Below is a small trained network, with its code and all its weights. Each question gives an input and a target symbol and asks what happens when units are switched off, that is, made to give their printed mean instead of their output.

import numpy as np


def w(rows, s, z=0):
    codes = np.array(rows[::2]) - 128.0
    scale = np.full(codes.shape[1], s)
    scale[-1] = z or s
    return codes * scale


def f(y):
    return np.maximum(y, 0)


def softmax(a):
    e = np.exp(a - a.max(-1, keepdims=True))
    return e / e.sum(-1, keepdims=True)


def log_softmax(a):
    a = a - a.max(-1, keepdims=True)
    return a - np.log(np.exp(a).sum(-1, keepdims=True))


def net(x, mask):
    ids = ['Γβδεζημπσφ'.index(c) for c in x.split()]
    T = len(ids)
    res = E[ids] + P[:T]
    u = 0
    for l in range(2):
        q, k, v = (res @ M[l].T for M in (Q, K, V))
        z = softmax(np.where(np.tri(T) > 0, q @ k.T / 4**0.5, -1e9)) @ v
        res = res + np.where(mask[u], z, O[l][:, -1]) @ O[l][:, :-1]
        u += 1
        y = f(res @ A[l][:, :-1].T + A[l][:, -1])
        res = res + np.where(mask[u : u + 12], y, B[l][:, -1]) @ B[l][:, :-1]
        u += 12
    return log_softmax(res[-1] @ U[:, :-1].T + U[:, -1])


Q, K, V, O, A, B = {}, {}, {}, {}, {}, {}
E = w([
[251,76,60,105,154,98,88,142],'Γ',
[133,109,75,132,145,121,189,174],'β',
[132,207,154,164,97,76,70,122],'δ',
[62,94,177,133,133,151,72,187],'ε',
[96,112,138,101,132,33,33,100],'ζ',
[120,36,129,201,174,84,90,161],'η',
[106,174,99,109,87,98,77,121],'μ',
[81,133,180,51,81,112,148,146],'π',
[132,112,98,203,155,124,151,182],'σ',
[98,211,172,125,70,137,188,163],'φ',
],0.019)
P = w([
[114,33,85,98,79,112,175,233],'0',
[79,84,164,156,31,194,168,56],'1',
[2,114,96,58,213,120,187,113],'2',
[135,70,72,90,84,95,149,238],'3',
[106,122,153,152,38,188,150,50],'4',
[73,165,99,61,208,108,193,104],'5',
[170,101,62,88,86,80,134,243],'6',
[147,155,141,148,45,182,139,55],'7',
[137,210,99,65,211,98,194,98],'8',
[194,132,50,84,91,69,112,243],'9',
[182,192,130,146,56,171,127,52],'10',
[197,253,96,65,219,86,190,96],'11',
[202,148,35,78,79,63,71,253],'12',
[174,204,128,145,59,177,109,51],'13',
],0.0099)
Q[0] = w([
[110,156,83,181,136,120,140,163],'L0H0',
[140,115,84,104,45,49,121,252],'L0H0',
[125,120,161,167,82,58,93,189],'L0H0',
[139,103,118,139,155,112,126,113],'L0H0',
],0.024)
K[0] = w([
[116,164,65,215,134,112,145,128],'L0H0',
[190,210,45,66,118,101,14,59],'L0H0',
[154,174,148,157,168,119,6,131],'L0H0',
[132,78,107,162,136,82,136,93],'L0H0',
],0.024)
V[0] = w([
[180,125,140,145,149,7,151,60],'L0H0',
[58,93,105,106,75,104,107,110],'L0H0',
[88,62,196,190,123,132,117,179],'L0H0',
[101,184,131,177,143,110,89,148],'L0H0',
],0.012)
O[0] = w([
[29,80,89,139,93,41,97,149,174],'L0H0',
[129,195,2,143,80,159,71,125,253],'L0H0',
[166,137,151,138,126,16,132,161,65],'L0H0',
[172,98,124,181,46,80,199,169,131],'L0H0',
],0.0072,0.0034)
A[0] = w([
[241,166,118,129,136,82,103,113,94],'L0N0',
[220,81,181,174,99,106,71,57,64],'L0N1',
[195,99,180,139,77,154,127,184,84],'L0N2',
[71,184,156,130,79,110,151,43,90],'L0N3',
[118,110,127,180,133,111,88,71,147],'L0N4',
[118,205,146,90,147,107,152,136,144],'L0N5',
[131,106,140,196,135,163,183,72,94],'L0N6',
[150,114,114,156,111,186,88,166,80],'L0N7',
[116,131,166,104,200,133,122,196,99],'L0N8',
[238,250,69,69,213,20,173,53,57],'L0N9',
[116,123,131,216,79,164,140,48,2],'L0N10',
[69,173,139,186,233,102,139,103,83],'L0N11',
],0.015,0.0071)
B[0] = w([
[89,81,144,119,164,163,159,128,222],'L0N0',
[193,26,121,101,109,54,78,139,200],'L0N1',
[74,134,214,170,146,151,117,109,248],'L0N2',
[125,113,116,93,209,94,151,141,253],'L0N3',
[180,157,122,152,138,185,147,126,206],'L0N4',
[128,71,80,110,118,129,74,77,251],'L0N5',
[118,112,76,153,177,195,126,167,165],'L0N6',
[87,181,110,99,124,126,149,68,227],'L0N7',
[150,127,94,100,185,92,159,114,232],'L0N8',
[192,213,220,194,104,119,93,197,191],'L0N9',
[114,153,251,121,143,98,181,109,171],'L0N10',
[97,113,109,57,135,131,99,84,178],'L0N11',
],0.018,0.0059)
Q[1] = w([
[94,75,204,121,235,110,75,110],'L1H0',
[185,63,136,77,173,197,138,177],'L1H0',
[149,162,99,173,5,130,167,155],'L1H0',
[51,169,164,177,158,116,140,60],'L1H0',
],0.034)
K[1] = w([
[190,3,62,82,117,87,125,117],'L1H0',
[161,94,52,102,96,205,122,190],'L1H0',
[71,192,182,179,178,191,177,153],'L1H0',
[126,97,123,95,138,25,184,138],'L1H0',
],0.034)
V[1] = w([
[98,80,71,92,58,12,155,117],'L1H0',
[175,84,85,121,127,227,254,137],'L1H0',
[133,55,110,99,38,229,92,144],'L1H0',
[195,157,67,223,144,88,237,51],'L1H0',
],0.0017)
O[1] = w([
[144,72,150,129,214,93,59,101,253],'L1H0',
[158,182,96,189,121,103,163,184,139],'L1H0',
[253,111,73,147,96,64,123,137,152],'L1H0',
[141,187,32,184,162,129,223,106,51],'L1H0',
],0.0011,0.0012)
A[1] = w([
[177,157,135,94,142,131,116,174,170],'L1N0',
[249,194,147,195,89,89,46,161,64],'L1N1',
[141,150,157,139,137,118,37,151,253],'L1N2',
[73,111,89,199,77,73,127,196,13],'L1N3',
[176,161,196,180,47,195,88,112,70],'L1N4',
[98,106,127,214,106,110,196,186,2],'L1N5',
[205,123,123,48,46,232,109,152,84],'L1N6',
[123,76,166,138,32,157,153,133,205],'L1N7',
[244,175,106,138,127,73,63,174,100],'L1N8',
[110,156,83,103,108,125,71,136,125],'L1N9',
[114,166,95,114,77,213,128,209,97],'L1N10',
[175,152,148,118,87,119,213,78,39],'L1N11',
],0.013,0.0056)
B[1] = w([
[83,120,130,120,124,63,138,104,198],'L1N0',
[82,121,134,43,165,237,64,202,213],'L1N1',
[125,173,119,108,61,74,165,127,242],'L1N2',
[249,141,214,42,160,140,99,139,174],'L1N3',
[121,37,152,137,180,90,93,71,177],'L1N4',
[15,108,107,164,11,114,168,208,162],'L1N5',
[75,99,196,35,79,145,206,101,163],'L1N6',
[147,200,82,153,127,119,67,127,193],'L1N7',
[167,132,137,223,110,105,197,85,253],'L1N8',
[162,65,123,165,153,152,161,171,231],'L1N9',
[155,127,99,212,143,179,92,73,173],'L1N10',
[133,109,134,137,29,117,66,229,145],'L1N11',
],0.015,0.011)
U = w([
[87,87,9,38,193,87,118,189,194],'Γ',
[164,188,82,168,150,43,218,135,137],'β',
[103,254,104,66,96,114,137,174,222],'δ',
[94,160,197,116,212,158,171,162,112],'ε',
[199,104,144,150,161,142,138,184,101],'ζ',
[145,57,166,133,168,55,169,197,2],'η',
[95,175,60,147,106,209,123,99,189],'μ',
[130,93,138,88,100,128,183,120,79],'π',
[88,86,121,173,144,116,164,183,69],'σ',
[116,112,133,144,134,96,85,100,116],'φ',
],0.0039,0.0088)

Each question gives the input, a string of symbols that net reads in full, and the target symbol t.
The units are the heads (4 rows each of Q, K, V and O) and the neurons (one row each of A and B). Each row of codes is followed by its name. A weight is (code - 128) times the scale printed after its matrix; where a second scale follows, it is the last column's (O, A, B and U).
mask holds one flag per unit, layer by layer, with each layer's heads first. A switched-off unit (its flag False) gives its mean, the last column of its rows in O or B, instead of its output. The means were averaged over made-up inputs and are rounded, as every weight is.
A unit's drop is (log p(t) with every unit on - log p(t) with that unit switched off) / (log p(t) with every unit on - log p(t) with every unit switched off).
The circuit of an input: a set's keep is (log p(t) with only the set's units on - log p(t) with every unit switched off) / (log p(t) with every unit on - log p(t) with every unit switched off). Starting from the 12 units with the biggest drops (on a tie, the unit counted first), units are removed one at a time, each time the one whose removal leaves the highest keep (on an exact tie, the one counted first), for as long as the keep stays at least 0.8.
circuit, biggest first: the units of the circuit, biggest drop first
unit that matters most: the unit with the biggest drop
top k neurons: the k neurons with the biggest drops, biggest first
k most important neurons of layer l: the k neurons of layer l with the biggest drops, biggest first
input Γ φ ε η ε β μ, target μ: circuit, biggest first	[L0H0; L1N10; L0N1; L0N3]
input Γ ε ε σ Γ Γ, target δ: most important neuron of layer 1	[L1N1]
input ε ζ ε β μ ε η π ε, target ε: 2 most important neurons of layer 1	[L1N1; L1N8]
input ε Γ ε, target β: circuit, biggest first	[L0H0; L1N8; L0N9]
input Γ ε ε ε π μ, target Γ: circuit, biggest first	[L0N3; L1N8]
input σ δ μ π φ φ, target β: 4 most important neurons of layer 0	[L0N3; L0N9; L0N5; L0N2]
input δ β ε δ ε, target φ: top 2 neurons	[L0N2; L1N4]
input ζ ζ ζ ε ε Γ δ σ ζ ε ε μ σ, target μ: top 2 neurons	[L1N10; L0N1]
input σ σ σ β φ Γ φ η π π φ ε σ, target Γ: circuit, biggest first	[L0H0; L1N8]
input φ ζ φ φ π ε σ δ ζ ζ σ η, target Γ: top 4 neurons	[L0N11; L0N9; L1N8; L0N1]
input φ ε π ε β β π Γ, target π: circuit, biggest first	[L1N6; L0N3; L0N1]
input δ φ β φ η β σ ε δ, target β: top 4 neurons	[L0N3; L0N9; L1N8; L0N0]
input ζ ζ μ ε ε π, target Γ: top 3 neurons	[L0N3; L0N5; L1N8]
input π Γ Γ η β φ, target Γ: circuit, biggest first	[L0N3; L0N5]
input ε ε σ φ π π ε ε β σ Γ μ β φ, target ε: circuit, biggest first	[L0H0; L0N10; L0N2]
input ε Γ μ ζ σ β Γ φ ε φ ζ ε, target δ: most important neuron of layer 1	[L1N1]
input μ σ Γ ε η π φ ε π, target β: top 4 neurons	[L0N9; L0N3; L1N8; L0N0]
input μ φ ζ σ μ ε Γ μ ε ζ σ σ, target δ: 3 most important neurons of layer 1	[L1N1; L1N2; L1N9]
input ε ε η ζ β ε η μ, target δ: circuit, biggest first	[L0N10; L0H0; L1N11; L1N9]
input β φ ε Γ ζ δ β, target δ: unit that matters most	L0H0
input Γ Γ φ ε β π φ δ Γ Γ η, target ζ: top 2 neurons	[L1N1; L1N8]
input μ Γ ε ε β, target μ: 2 most important neurons of layer 0	[L0N6; L0N3]
input β ζ Γ ζ ε ε μ μ δ ζ φ Γ, target β: 2 most important neurons of layer 0	[L0N9; L0N8]
input ζ Γ β β π ζ ε ε σ, target Γ: top 2 neurons	[L0N11; L1N8]
input φ Γ ε μ ε σ φ ε ε π, target μ: circuit, biggest first	[L0H0; L1N10; L0N3]
input φ ζ ε η Γ μ ε Γ Γ σ ε φ, target β: 4 most important neurons of layer 0	[L0N9; L0N3; L0N0; L0N2]
input σ ε Γ φ δ ζ Γ β Γ φ ε ε ε, target Γ: circuit, biggest first	[L0H0; L0N8]
input φ ε β ζ ζ π φ ε φ η ε, target φ: unit that matters most	L0N2
input σ ζ η β ζ ε ζ π σ φ ε β, target β: circuit, biggest first	[L0N9; L1N8]
input ε φ π δ μ, target δ: top 4 neurons	[L0N10; L1N11; L0N3; L1N9]
